Read these off the array that follows.
1) Which number is the 3rd entry on the diagonal from the top-right corner?
2) Which number is the last entry in the row that holds the smallest entry?
3) Which number is the entry just left of -41?
4) Which number is the second smallest entry?
5) Which number is the 2nd entry on the main diagonal?
6) Which number is the first entry on the main diagonal?
7) Which number is the entry directly above -16?
8) Which number is the bottom entry of the column that holds the largest entry?
4,8,-33,27,1,-33,28,14,33
0,-30,20,-9,-36,0,-16,7,-41
33,23,2,22,7,17,30,3,8
-32,6,14,35,2,8,16,1,28
1) 30
2) -41
3) 7
4) -36
5) -30
6) 4
7) 28
8) 35

[[-27   5  -3  27  -7  -6  -7  27  23  39 -15  15 -18]
 [ 20  17  33  14 -12  21  17  14 -25 -40 -17  10  29]
 [ 49  12  24   6   4 -21  -7   6 -30 -14  28  26  26]
 [ 10 -29 -18   1  -8  49   4   1   7   6  -9 -51 -18]
 [ 47  13  36   0  17 -19  -6   0 -30 -17   2  30  22]
 [-29  25  39  13 -14  -2  16  13  -1 -27 -10   4  30]
 [ 12   6 -12   6  -9  24  14   6 -17 -14  -7  -8 -11]
 [-29  13 -12  29 -20 -10   0  29  23 -14  16  10  30]
 [ -2  10   5  22 -16  27  17  22  -1 -17 -12  -2   6]]
Rows and columns are numbered from 1.
The entry at row 1, column 1 -> -27
Which number is the top-right entry?
A: -18
The entry in row 3 and column 1 is 49
Which number is the entry at the centre?
A: -6
Which number is the entry at row 1, column 3?
A: -3
The entry in the bottom-left corner -> -2
Which number is the entry in row 3 and column 2?
A: 12
Which number is the entry directly below the centre entry?
A: 16
The minimum is -51
Which number is the entry just right of the smallest entry?
A: -18
Which number is the entry just right of 36?
A: 0
Which number is the entry at row 1, column 2?
A: 5
The bottom entry of the column that holds the smallest entry is -2
The top entry of the column that holds the smallest entry -> 15
The entry just left of the smallest entry -> -9
Which number is the entry directly above 47?
A: 10
The entry directly above the smallest entry: 26
The entry at row 2, column 2: 17
Which number is the entry at row 2, column 1?
A: 20
The entry just right of the centre entry -> 0

grid = [[3.73, 48.77, 219.49, 150.07, 144.57, 157.32, 121.09, -23.16, 132.57, 177.11, -17.84, 86.14, -19.83, 39.73, 110.60], [116.34, 122.51, 168.75, 103.04, 60.04, 93.88, 14.91, 28.17, 50.63, 204.24, 151.09, 165.32, 269.22, 150.94, 48.20], [-33.84, -33.02, 32.56, 47.73, 47.60, 58.05, 93.02, 54.96, 55.73, 51.79, 81.39, 184.13, 84.81, 36.03, 100.14], [-45.89, -122.68, 86.38, 87.18, 85.56, 79.91, 83.51, 112.80, 87.76, 69.82, -118.48, 77.55, 104.99, 50.76, 55.54], [-6.87, 20.09, 70.14, 60.06, 55.73, 75.14, -239.80, 6.22, 66.12, 83.19, 82.41, 49.30, 123.00, 28.09, -11.37], [140.81, 154.94, 69.65, 88.70, 121.42, 103.47, 157.32, 22.66, 101.79, 41.68, -32.92, 7.55, 21.12, 116.68, 160.65]]
The entry just left of 85.56: 87.18
Give the entry just left of 184.13.
81.39
Give the entry just left of 104.99.
77.55
Give the entry just right of 14.91.
28.17
Give the entry just right of the smallest entry.
6.22
Give the entry just right of 22.66.
101.79
Give the entry just left of the smallest entry.
75.14
Give the entry just left of 69.65.
154.94
The entry just left of 7.55: -32.92
The entry just left of 93.02 is 58.05

A =
[[ 32  21 -15  14 -12]
 [ 11  48  19  24 -14]
 [  4  -7  13 -16  10]
 [ 58  -8 -16  40   1]
 [-25  24  -4 -22   6]
 [-31  -1  37   5   6]
 [ -4 -19  -4  31   2]
 [  3  -6  -6  18  -7]
 [-29 -40  10 -21  -5]
 [ 14  -8  11   3  -6]
 [  6  27 -12  -7  31]
 [-23  12  17 -11   9]]
Rows and columns are numbered from 1.
The entry at row 2, column 1 -> 11
The entry in row 1 and column 1 is 32
Read off the bottom-right entry.
9
The entry directly above -31: -25
The bottom entry of the column that holds the smallest entry -> 12
Read off the entry directly above -22.
40
The entry in row 1 and column 3: -15
The minimum: -40
The entry in the bottom-left corner: -23
Read off the entry directly below 18.
-21
Read off the entry at row 2, column 3.
19
Read off the entry at row 1, column 2.
21
The entry just left of 37 -> -1
The entry in row 3 and column 3 -> 13
Read off the entry at row 3, column 1.
4
Read off the entry just left of 13.
-7
The entry just right of -21 is -5
The entry just left of the smallest entry -> -29
Read off the entry directly above the smallest entry.
-6
Read off the entry directly below -31.
-4
The entry just right of 40 is 1
